Below is a small trained network, with its code and all its weights. Each question gives an input and a target symbol and asks what happens when units are switched off, that is, made to give their printed mean instead of their output.

import numpy as np


def w(rows, s, z=0):
    codes = np.array(rows[::2]) - 128.0
    scale = np.full(codes.shape[1], s)
    scale[-1] = z or s
    return codes * scale


def norm(h):
    return h / np.sqrt((h * h).mean(-1, keepdims=True) + 1e-5)


def f(y):
    return np.maximum(y, 0)


def softmax(a):
    e = np.exp(a - a.max(-1, keepdims=True))
    return e / e.sum(-1, keepdims=True)


def log_softmax(a):
    a = a - a.max(-1, keepdims=True)
    return a - np.log(np.exp(a).sum(-1, keepdims=True))


def net(x, mask):
    ids = ['αβγδηθμπστφψω'.index(c) for c in x.split()]
    T = len(ids)
    res = E[ids] + P[:T]
    u = 0
    for l in range(2):
        r = norm(res)
        for j in range(3):
            rows = slice(3 * j, 3 * j + 3)
            q, k, v = (r @ M[l][rows].T for M in (Q, K, V))
            z = softmax(np.where(np.tri(T) > 0, q @ k.T / 3**0.5, -1e9)) @ v
            o = O[l][rows]
            res = res + np.where(mask[u + j], z, o[:, -1]) @ o[:, :-1]
        u += 3
        y = f(norm(res) @ A[l][:, :-1].T + A[l][:, -1])
        res = res + np.where(mask[u : u + 8], y, B[l][:, -1]) @ B[l][:, :-1]
        u += 8
    return log_softmax(norm(res)[-1] @ U[:, :-1].T + U[:, -1])


Q, K, V, O, A, B = {}, {}, {}, {}, {}, {}
E = w([
[171,100,189,164,161,75,42,128],'α',
[184,61,152,149,90,167,45,200],'β',
[204,181,194,110,64,127,149,171],'γ',
[70,80,145,140,66,104,88,82],'δ',
[143,121,188,197,99,166,108,119],'η',
[155,138,84,71,145,75,147,165],'θ',
[133,101,50,142,165,124,136,117],'μ',
[135,219,138,140,135,175,58,106],'π',
[161,148,126,99,65,109,148,68],'σ',
[104,156,151,101,12,181,117,150],'τ',
[140,104,61,153,85,165,2,106],'φ',
[106,106,118,172,127,48,105,182],'ψ',
[208,149,105,175,72,85,88,175],'ω',
],0.0085)
P = w([
[159,37,2,146,8,164,103,149],'0',
[147,76,27,151,30,169,89,119],'1',
[144,100,59,152,51,153,98,113],'2',
[141,112,85,146,70,137,106,109],'3',
[138,124,104,140,87,127,113,105],'4',
[129,138,123,139,102,116,124,106],'5',
[129,142,138,138,122,108,130,105],'6',
[119,150,146,129,140,98,134,98],'7',
[105,162,168,123,151,89,144,103],'8',
[95,171,181,128,175,79,151,94],'9',
[85,173,198,115,185,71,162,93],'10',
[76,168,214,115,205,65,176,94],'11',
[63,188,206,104,195,75,163,93],'12',
],0.0048)
Q[0] = w([
[99,75,163,32,103,101,199,149],'0.h1',
[218,159,56,131,133,192,210,110],'0.h1',
[156,149,178,156,106,39,37,127],'0.h1',
[178,164,155,211,2,76,39,14],'0.h2',
[178,204,180,114,35,120,118,173],'0.h2',
[177,34,123,104,184,112,209,99],'0.h2',
[83,59,136,53,158,144,150,136],'0.h3',
[112,79,108,82,239,214,234,158],'0.h3',
[67,135,74,167,207,209,180,214],'0.h3',
],0.0047)
K[0] = w([
[184,117,69,110,148,215,98,118],'0.h1',
[129,133,105,160,30,99,89,179],'0.h1',
[88,174,173,144,192,90,116,118],'0.h1',
[73,195,254,97,139,90,165,132],'0.h2',
[91,154,151,111,180,107,167,63],'0.h2',
[140,165,58,125,91,223,41,176],'0.h2',
[191,84,58,197,135,177,75,95],'0.h3',
[193,91,93,111,49,153,77,157],'0.h3',
[136,56,127,98,48,135,78,80],'0.h3',
],0.0058)
V[0] = w([
[86,32,122,137,156,165,110,51],'0.h1',
[137,95,110,113,168,218,179,160],'0.h1',
[109,138,145,191,162,62,89,135],'0.h1',
[109,3,111,125,148,98,91,49],'0.h2',
[110,163,68,192,104,122,124,179],'0.h2',
[82,104,167,147,103,184,128,219],'0.h2',
[158,96,59,136,102,141,87,168],'0.h3',
[203,111,55,188,220,135,197,104],'0.h3',
[223,22,172,145,91,118,118,61],'0.h3',
],0.0041)
O[0] = w([
[222,120,125,170,174,151,143,124,79],'0.h1',
[149,172,146,205,104,130,129,141,5],'0.h1',
[106,103,52,60,78,150,208,114,145],'0.h1',
[254,96,138,149,156,152,147,51,127],'0.h2',
[85,133,105,100,156,137,202,180,201],'0.h2',
[130,217,56,139,152,100,174,164,112],'0.h2',
[81,206,166,67,231,125,149,146,250],'0.h3',
[82,161,196,242,111,199,180,109,45],'0.h3',
[165,211,180,106,136,154,87,52,221],'0.h3',
],0.0037,0.003)
A[0] = w([
[214,236,136,120,125,60,66,214,80],'0.n1',
[41,127,103,183,172,154,24,127,86],'0.n2',
[94,16,61,162,244,58,130,48,228],'0.n3',
[140,196,28,113,150,211,196,204,253],'0.n4',
[202,210,118,183,94,90,166,247,168],'0.n5',
[78,82,38,148,252,90,207,168,207],'0.n6',
[117,177,124,91,53,114,215,33,46],'0.n7',
[61,160,111,107,1,204,209,143,42],'0.n8',
],0.0034,0.0016)
B[0] = w([
[100,132,102,154,79,102,163,58,252],'0.n1',
[74,128,148,171,155,58,183,178,162],'0.n2',
[154,201,134,87,18,185,62,167,186],'0.n3',
[170,153,124,134,30,217,129,79,192],'0.n4',
[99,148,155,186,128,214,149,106,218],'0.n5',
[160,194,185,127,40,171,1,105,171],'0.n6',
[226,120,84,137,176,160,125,206,174],'0.n7',
[159,27,140,150,167,145,126,85,167],'0.n8',
],0.0038,0.0039)
Q[1] = w([
[160,104,88,131,215,80,218,183],'1.h1',
[192,146,144,56,81,80,86,100],'1.h1',
[164,45,76,133,175,170,140,144],'1.h1',
[162,207,176,76,32,92,87,58],'1.h2',
[160,157,86,139,216,153,159,218],'1.h2',
[134,139,79,148,89,114,177,107],'1.h2',
[184,114,112,99,167,89,174,203],'1.h3',
[136,178,194,81,66,73,206,164],'1.h3',
[130,226,210,30,2,105,22,95],'1.h3',
],0.0053)
K[1] = w([
[104,188,6,158,94,138,15,136],'1.h1',
[68,184,193,112,236,134,133,136],'1.h1',
[186,179,99,223,60,168,137,105],'1.h1',
[54,110,252,69,213,78,153,165],'1.h2',
[144,38,80,202,106,142,130,40],'1.h2',
[157,134,72,116,157,68,108,161],'1.h2',
[73,141,110,193,90,184,85,89],'1.h3',
[75,90,112,138,180,63,97,109],'1.h3',
[85,114,148,133,202,32,226,151],'1.h3',
],0.0046)
V[1] = w([
[155,111,188,181,85,108,136,161],'1.h1',
[129,75,202,129,183,88,162,113],'1.h1',
[155,207,92,170,198,55,184,129],'1.h1',
[138,135,100,124,107,188,184,78],'1.h2',
[50,85,159,140,110,106,123,133],'1.h2',
[48,121,167,138,133,161,162,47],'1.h2',
[117,210,193,3,154,176,130,141],'1.h3',
[95,127,194,156,157,177,42,105],'1.h3',
[175,61,186,92,119,196,168,216],'1.h3',
],0.0055)
O[1] = w([
[87,106,157,98,26,120,218,163,140],'1.h1',
[144,162,103,132,73,121,124,129,3],'1.h1',
[96,99,128,154,55,158,33,106,26],'1.h1',
[127,73,136,141,177,3,139,136,160],'1.h2',
[198,149,123,106,108,130,167,93,86],'1.h2',
[176,104,75,145,135,72,116,81,104],'1.h2',
[200,99,115,173,165,170,94,226,144],'1.h3',
[89,178,46,165,157,168,131,144,139],'1.h3',
[170,200,197,117,122,76,145,182,64],'1.h3',
],0.0059)
A[1] = w([
[16,185,195,97,170,153,69,120,131],'1.n1',
[106,163,102,174,156,221,115,107,6],'1.n2',
[124,57,140,131,138,189,254,155,86],'1.n3',
[120,41,165,200,64,159,92,187,187],'1.n4',
[120,188,52,82,157,53,75,155,164],'1.n5',
[189,151,113,110,132,38,65,101,150],'1.n6',
[98,233,218,142,38,49,102,74,130],'1.n7',
[233,70,51,70,62,159,126,217,95],'1.n8',
],0.003,0.002)
B[1] = w([
[130,3,201,77,93,144,178,137,252],'1.n1',
[141,196,216,65,90,138,135,145,162],'1.n2',
[157,62,21,141,150,141,93,78,217],'1.n3',
[136,77,149,223,68,134,91,82,205],'1.n4',
[122,160,73,181,103,15,159,175,238],'1.n5',
[79,230,133,192,55,100,116,93,205],'1.n6',
[103,188,189,83,155,150,122,111,223],'1.n7',
[153,160,65,206,63,39,98,115,191],'1.n8',
],0.0032,0.002)
U = w([
[189,119,233,135,104,97,17,99,148],'α',
[157,69,157,178,170,156,85,220,125],'β',
[148,193,215,102,132,153,205,173,8],'γ',
[28,86,168,38,126,113,152,57,223],'δ',
[132,106,191,209,216,187,171,104,122],'η',
[136,159,90,97,203,44,173,216,226],'θ',
[180,187,116,111,99,234,63,111,77],'μ',
[54,172,115,109,244,177,111,95,75],'π',
[254,135,103,101,173,90,126,46,71],'σ',
[156,53,84,56,104,201,185,173,154],'τ',
[94,66,18,171,166,128,45,139,126],'φ',
[70,137,168,123,70,85,105,239,3],'ψ',
[98,177,100,202,64,100,172,77,207],'ω',
],0.008,0.0028)

Each question gives the input, a string of symbols that net reads in full, and the target symbol t.
The units are the heads (3 rows each of Q, K, V and O) and the neurons (one row each of A and B). Each row of codes is followed by its name. A weight is (code - 128) times the scale printed after its matrix; where a second scale follows, it is the last column's (O, A, B and U).
mask holds one flag per unit, layer by layer, with each layer's heads first. A switched-off unit (its flag False) gives its mean, the last column of its rows in O or B, instead of its output. The means were averaged over made-up inputs and are rounded, as every weight is.
A unit's drop is (log p(t) with every unit on - log p(t) with that unit switched off) / (log p(t) with every unit on - log p(t) with every unit switched off).
The circuit of an input: a set's keep is (log p(t) with only the set's units on - log p(t) with every unit switched off) / (log p(t) with every unit on - log p(t) with every unit switched off). Starting from the 12 units with the biggest drops (on a tie, the unit counted first), units are removed one at a time, each time the one whose removal leaves the highest keep (on an exact tie, the one counted first), for as long as the keep stays at least 0.8.
circuit, biggest first: the units of the circuit, biggest drop first
top k neurons: the k neurons with the biggest drops, biggest first
top k neurons in layer l: the k neurons of layer l with the biggest drops, biggest first
heads that matter: for each layer, one digit per head in row order, 1 if its drop is at least 0.15 and else 0, layers parted by /
input η θ β β τ π θ ω α, target δ: circuit, biggest first -> [0.h1 1.n1 1.h2]
input ω δ σ π η π ψ, target ψ: circuit, biggest first -> [0.n3 0.n6]
input σ σ δ, target α: heads that matter -> 011 / 000
input ω π φ ω ω π π σ ω ω σ α, target α: circuit, biggest first -> [0.n3 1.h1]
input π ω τ τ ω, target θ: circuit, biggest first -> [1.h1]
input π ω γ η μ, target μ: circuit, biggest first -> [0.n6 0.n3]
input τ μ μ σ σ ω ω ω π ψ τ ω π, target δ: circuit, biggest first -> [1.n1 0.h1]
input δ ω τ σ σ ω, target α: top 2 neurons in layer 0 -> [0.n7 0.n5]
input σ ω β ω φ σ ψ ω ω, target δ: heads that matter -> 100 / 001
input γ σ ω ω σ σ τ, target α: heads that matter -> 001 / 001
input τ σ σ, target σ: circuit, biggest first -> [0.h3 1.h1]
input α τ τ ω α δ ψ η θ π ω, target φ: heads that matter -> 100 / 001
input σ ω β ω ψ τ π τ δ ω τ τ π, target θ: heads that matter -> 001 / 001
input τ μ γ ω δ η σ σ, target σ: top 2 neurons -> [0.n7 0.n1]
input η ω ω ω, target ω: heads that matter -> 001 / 000
input γ τ ψ, target ψ: heads that matter -> 001 / 000
input η π β η π μ β ω α, target δ: top neuron -> [1.n1]
input ω φ ω σ τ γ π ω σ ω, target ω: top 2 neurons -> [0.n1 1.n6]
input μ γ ω ω γ σ η δ σ σ μ α, target α: circuit, biggest first -> [1.h1 0.n3]
input ψ ω π α π ω π ω, target φ: top neuron -> [0.n3]
input ω σ μ, target α: heads that matter -> 000 / 011
input δ ω ω θ μ ω ω ω θ, target δ: top 3 neurons -> [0.n1 0.n3 0.n4]
input δ ω δ δ γ φ η π σ δ δ π τ, target φ: heads that matter -> 001 / 001
input ψ θ β ω σ δ, target α: heads that matter -> 011 / 001
input τ ω ω φ, target δ: heads that matter -> 000 / 001
input η π ω ω τ μ τ, target τ: heads that matter -> 001 / 000
input σ ω θ, target δ: circuit, biggest first -> [1.h3]
input ω γ π α φ ω μ, target μ: heads that matter -> 000 / 000
input ω ω σ π τ α τ τ τ, target θ: heads that matter -> 101 / 101
